Below are the code and all the weights of a small trained network. Each question names an input and a class and asks about switching units off, where a switched-off unit gives its printed mean instead of its output.

import numpy as np


def w(rows, s, z=0):
    codes = np.array(rows[::2]) - 128.0
    scale = np.full(codes.shape[1], s)
    scale[-1] = z or s
    return codes * scale


def f(y):
    return y / 2 * (1 + np.tanh(0.7978845608 * (y + 0.044715 * y**3)))


def log_softmax(a):
    a = a - a.max(-1, keepdims=True)
    return a - np.log(np.exp(a).sum(-1, keepdims=True))


def net(x, mask):
    res = np.array(x, float).reshape(1, 4) / 4 @ E
    y = f(res @ A[0][:, :-1].T + A[0][:, -1])
    res = res + np.where(mask, y, B[0][:, -1]) @ B[0][:, :-1]
    return log_softmax(res[-1] @ U[:, :-1].T + U[:, -1])


A, B = {}, {}
E = w([
[180,108,154,242,26,29,41,196,174,169],'x0',
[196,34,209,194,215,51,225,40,52,255],'x1',
[124,122,132,133,134,130,130,137,131,121],'x2',
[152,183,220,50,126,43,101,175,31,37],'x3',
],0.0083)
A[0] = w([
[190,141,207,73,158,26,169,155,43,104,125],'n1',
[167,71,149,225,103,76,118,162,138,141,172],'n2',
[83,95,154,98,209,180,197,67,58,123,88],'n3',
[183,161,228,88,145,34,131,143,18,88,103],'n4',
[201,84,178,212,73,69,102,132,131,162,159],'n5',
[175,70,172,148,168,107,188,89,86,193,63],'n6',
[129,72,97,178,142,178,170,110,172,219,107],'n7',
[177,72,181,169,200,75,206,80,52,210,7],'n8',
[127,68,57,211,148,163,191,76,178,227,93],'n9',
[85,87,131,31,254,199,246,56,63,139,220],'n10',
[210,86,162,216,64,37,93,142,142,198,141],'n11',
[170,110,162,159,137,83,160,76,66,181,55],'n12',
],0.0079,0.0018)
B[0] = w([
[111,42,118,196,200,100,202,25,197,54,207],'n1',
[134,151,167,109,127,113,85,136,81,155,196],'n2',
[117,164,201,131,91,114,62,140,93,193,200],'n3',
[133,35,74,181,174,59,222,27,214,50,214],'n4',
[114,166,214,90,146,118,101,177,69,192,208],'n5',
[86,208,59,80,67,191,138,219,178,87,211],'n6',
[89,47,93,189,172,104,176,52,174,81,198],'n7',
[120,215,60,79,72,219,137,236,166,80,242],'n8',
[119,35,96,182,198,60,223,30,205,83,223],'n9',
[185,157,240,182,140,54,1,161,40,211,249],'n10',
[172,143,213,128,117,78,48,117,32,194,227],'n11',
[130,178,73,70,79,213,136,183,152,97,196],'n12',
],0.0076,0.015)
U = w([
[205,159,233,147,164,56,38,116,39,214,251],'0',
[129,32,64,194,223,61,228,10,216,84,142],'1',
[97,228,29,31,51,216,89,211,198,54,26],'2',
],0.011,0.0024)

Each question gives the input, the list of numbers given to net, and the class t.
The units are the neurons (one row each of A and B). Each row of codes is followed by its name. A weight is (code - 128) times the scale printed after its matrix; where a second scale follows, it is the last column's (A, B and U).
mask holds one flag per neuron, in row order. A switched-off neuron (its flag False) gives its mean, the last column of its row in B, instead of its output. The means were averaged over made-up inputs and are rounded, as every weight is.
A unit's drop is (log p(t) with every unit on - log p(t) with that unit switched off) / (log p(t) with every unit on - log p(t) with every unit switched off).
The circuit of an input: a set's keep is (log p(t) with only the set's units on - log p(t) with every unit switched off) / (log p(t) with every unit on - log p(t) with every unit switched off). Starting from all 12 units, units are removed one at a time, each time the one whose removal leaves the highest keep (on an exact tie, the one counted first), for as long as the keep stays at least 0.8.
circuit, biggest first: the units of the circuit, biggest drop first
top k neurons: the k neurons with the biggest drops, biggest first
drop when u is switched off: that unit's drop, to one decimal
input [8,0,-4,-8], class 0: top 2 neurons	n11; n5
input [7,-7,-5,-7], class 0: circuit, biggest first	n8
input [7,-2,7,-7], class 0: top 4 neurons	n11; n4; n5; n1
input [-8,-1,8,-8], class 0: top 2 neurons	n10; n3
input [2,5,-8,6], class 1: top 2 neurons	n4; n1
input [-4,5,-1,-3], class 2: top 4 neurons	n8; n6; n11; n12
input [1,2,0,1], class 2: top 3 neurons	n10; n9; n7
input [6,7,5,7], class 1: top 3 neurons	n4; n1; n10
input [-6,7,0,-5], class 2: top 3 neurons	n8; n6; n12
input [-6,8,-6,5], class 2: top 3 neurons	n8; n6; n12
input [7,8,2,8], class 1: top 4 neurons	n4; n1; n10; n3
input [6,7,0,-1], class 2: top 4 neurons	n8; n6; n12; n10
input [-3,7,2,6], class 2: top 4 neurons	n8; n6; n12; n9
input [5,-4,-8,6], class 1: circuit, biggest first	n4
input [7,8,4,2], class 2: top 4 neurons	n8; n6; n12; n10
input [-5,4,7,-3], class 0: drop when n10 is switched off	3.8
input [-8,-6,-8,-4], class 0: drop when n10 is switched off	0.2
input [-4,7,-4,-6], class 2: drop when n6 is switched off	0.7
input [3,-4,-8,7], class 1: drop when n8 is switched off	0.0
input [8,-7,-1,-6], class 0: top neuron	n8
